Below are the code and all the weights of a small trained network. Each question names an input and a class and asks about switching units off, where a switched-off unit gives its printed mean instead of its output.

import numpy as np


def w(rows, s, z=0):
    codes = np.array(rows[::2]) - 128.0
    scale = np.full(codes.shape[1], s)
    scale[-1] = z or s
    return codes * scale


def norm(h):
    return h / np.sqrt((h * h).mean(-1, keepdims=True) + 1e-5)


def f(y):
    return np.maximum(y, 0)


def log_softmax(a):
    a = a - a.max(-1, keepdims=True)
    return a - np.log(np.exp(a).sum(-1, keepdims=True))


def net(x, mask):
    res = np.array(x, float).reshape(1, 4) / 4 @ E
    u = 0
    for l in range(4):
        y = f(norm(res) @ A[l][:, :-1].T + A[l][:, -1])
        res = res + np.where(mask[u : u + 3], y, B[l][:, -1]) @ B[l][:, :-1]
        u += 3
    return log_softmax(norm(res)[-1] @ U[:, :-1].T + U[:, -1])


A, B = {}, {}
E = w([
[68,81,177,210,90,148,132,89,171,19,108],'x0',
[206,40,245,190,172,104,99,194,110,145,118],'x1',
[105,83,199,78,108,21,8,188,150,105,74],'x2',
[128,130,129,130,125,133,130,132,122,127,119],'x3',
],0.0017)
A[0] = w([
[58,115,196,162,72,122,49,69,236,18,13,5],'L0N1',
[151,51,250,226,154,172,163,157,148,94,117,54],'L0N2',
[53,127,104,24,90,19,83,136,163,138,45,15],'L0N3',
],0.0019,0.002)
B[0] = w([
[127,99,86,123,129,113,180,225,217,98,246,255],'L0N1',
[188,84,88,87,120,182,37,52,69,118,253,245],'L0N2',
[148,174,77,25,54,151,95,140,60,166,139,208],'L0N3',
],0.0028,0.002)
A[1] = w([
[204,74,190,198,182,140,175,169,90,153,151,86],'L1N1',
[197,61,214,149,202,32,105,107,68,156,49,6],'L1N2',
[146,134,201,211,143,162,135,4,85,84,117,8],'L1N3',
],0.0032,0.0023)
B[1] = w([
[216,95,43,51,66,52,182,71,64,52,153,250],'L1N1',
[34,236,191,200,186,221,151,141,255,153,29,204],'L1N2',
[16,132,111,114,111,199,143,26,125,78,222,181],'L1N3',
],0.0038,0.0023)
A[2] = w([
[172,199,37,120,234,189,201,176,78,246,169,5],'L2N1',
[231,31,121,157,103,69,156,166,99,105,213,98],'L2N2',
[208,215,162,2,128,109,3,118,79,221,36,66],'L2N3',
],0.0024,0.0023)
B[2] = w([
[114,42,145,112,134,60,94,246,183,19,187,231],'L2N1',
[138,154,134,154,176,132,126,135,95,206,27,236],'L2N2',
[92,115,139,167,100,174,159,2,82,199,75,250],'L2N3',
],0.0044,0.0023)
A[3] = w([
[47,133,108,99,126,94,162,190,119,104,216,37],'L3N1',
[204,241,47,94,195,81,252,160,56,117,83,1],'L3N2',
[75,242,159,228,177,215,180,107,183,151,106,97],'L3N3',
],0.0038,0.0026)
B[3] = w([
[105,209,137,99,96,134,118,148,185,113,151,251],'L3N1',
[175,26,185,154,126,30,2,216,117,117,63,211],'L3N2',
[101,163,218,184,205,179,193,138,150,211,70,228],'L3N3',
],0.0073,0.0023)
U = w([
[29,246,50,36,37,83,87,232,246,31,228,117],'0',
[27,229,248,236,237,232,226,111,204,226,26,251],'1',
[231,20,244,221,205,14,10,232,108,50,53,129],'2',
[215,68,37,222,192,242,218,1,22,23,250,56],'3',
[62,211,41,21,39,108,91,18,31,235,35,26],'4',
],0.0067,0.0027)

Each question gives the input, the list of numbers given to net, and the class t.
The units are the neurons (one row each of A and B). Each row of codes is followed by its name. A weight is (code - 128) times the scale printed after its matrix; where a second scale follows, it is the last column's (A, B and U).
mask holds one flag per neuron, layer by layer. A switched-off neuron (its flag False) gives its mean, the last column of its row in B, instead of its output. The means were averaged over made-up inputs and are rounded, as every weight is.
A unit's drop is (log p(t) with every unit on - log p(t) with that unit switched off) / (log p(t) with every unit on - log p(t) with every unit switched off).
The circuit of an input: a set's keep is (log p(t) with only the set's units on - log p(t) with every unit switched off) / (log p(t) with every unit on - log p(t) with every unit switched off). Starting from all 12 units, units are removed one at a time, each time the one whose removal leaves the highest keep (on an exact tie, the one counted first), for as long as the keep stays at least 0.8.
circuit, biggest first: the units of the circuit, biggest drop first
k most important neurons: the k neurons with the biggest drops, biggest first
k most important neurons of layer l: the k neurons of layer l with the biggest drops, biggest first
drop when u is switched off: that unit's drop, to one decimal
input [-3,-1,4,4], class 4: most important neuron of layer 3 : [L3N3]
input [-1,-1,7,-7], class 4: circuit, biggest first : [L2N3; L0N3]
input [0,2,8,0], class 1: 2 most important neurons of layer 1 : [L1N2; L1N1]
input [-8,0,7,0], class 4: 2 most important neurons : [L0N3; L3N3]
input [-3,4,1,0], class 1: 3 most important neurons : [L1N2; L0N1; L3N3]
input [0,-4,7,-7], class 4: circuit, biggest first : [L0N3; L2N3]
input [0,1,2,-3], class 1: 4 most important neurons : [L1N1; L2N2; L3N2; L1N3]
input [-5,3,1,-5], class 1: 2 most important neurons : [L0N1; L1N2]
input [0,5,-5,-2], class 2: circuit, biggest first : [L1N1; L3N2]
input [4,4,0,-8], class 3: 2 most important neurons : [L0N2; L3N2]
input [0,1,2,-1], class 1: 2 most important neurons : [L1N1; L2N2]
input [2,8,-4,6], class 3: 4 most important neurons : [L1N3; L0N2; L1N1; L0N1]
input [-3,0,0,7], class 0: 3 most important neurons : [L2N1; L1N1; L3N3]
input [5,3,-8,2], class 3: circuit, biggest first : [L1N1]
input [-6,-5,-3,1], class 0: 2 most important neurons : [L2N1; L1N1]
input [-6,0,-8,-6], class 0: 2 most important neurons : [L2N1; L3N1]
input [-1,-7,-8,7], class 0: 4 most important neurons : [L2N1; L1N2; L2N3; L2N2]
input [-7,8,1,4], class 1: 4 most important neurons : [L1N2; L0N1; L2N3; L3N3]
input [-4,0,5,6], class 4: 2 most important neurons : [L0N3; L2N2]
input [-6,-3,-7,-3], class 0: circuit, biggest first : [L2N1]
input [0,-3,5,1], class 4: circuit, biggest first : [L0N3; L2N3]
input [8,4,0,-1], class 3: 2 most important neurons : [L3N2; L0N2]
input [2,-8,-7,-8], class 1: 2 most important neurons : [L3N3; L1N1]
input [4,2,-7,6], class 3: drop when L1N3 is switched off : 1.2
input [-3,-2,-6,7], class 0: drop when L2N1 is switched off : 2.0
input [-3,7,-5,8], class 2: drop when L0N2 is switched off : 0.0
input [-2,-3,8,4], class 4: circuit, biggest first : [L2N3]
input [5,2,-6,4], class 3: drop when L1N2 is switched off : 0.1
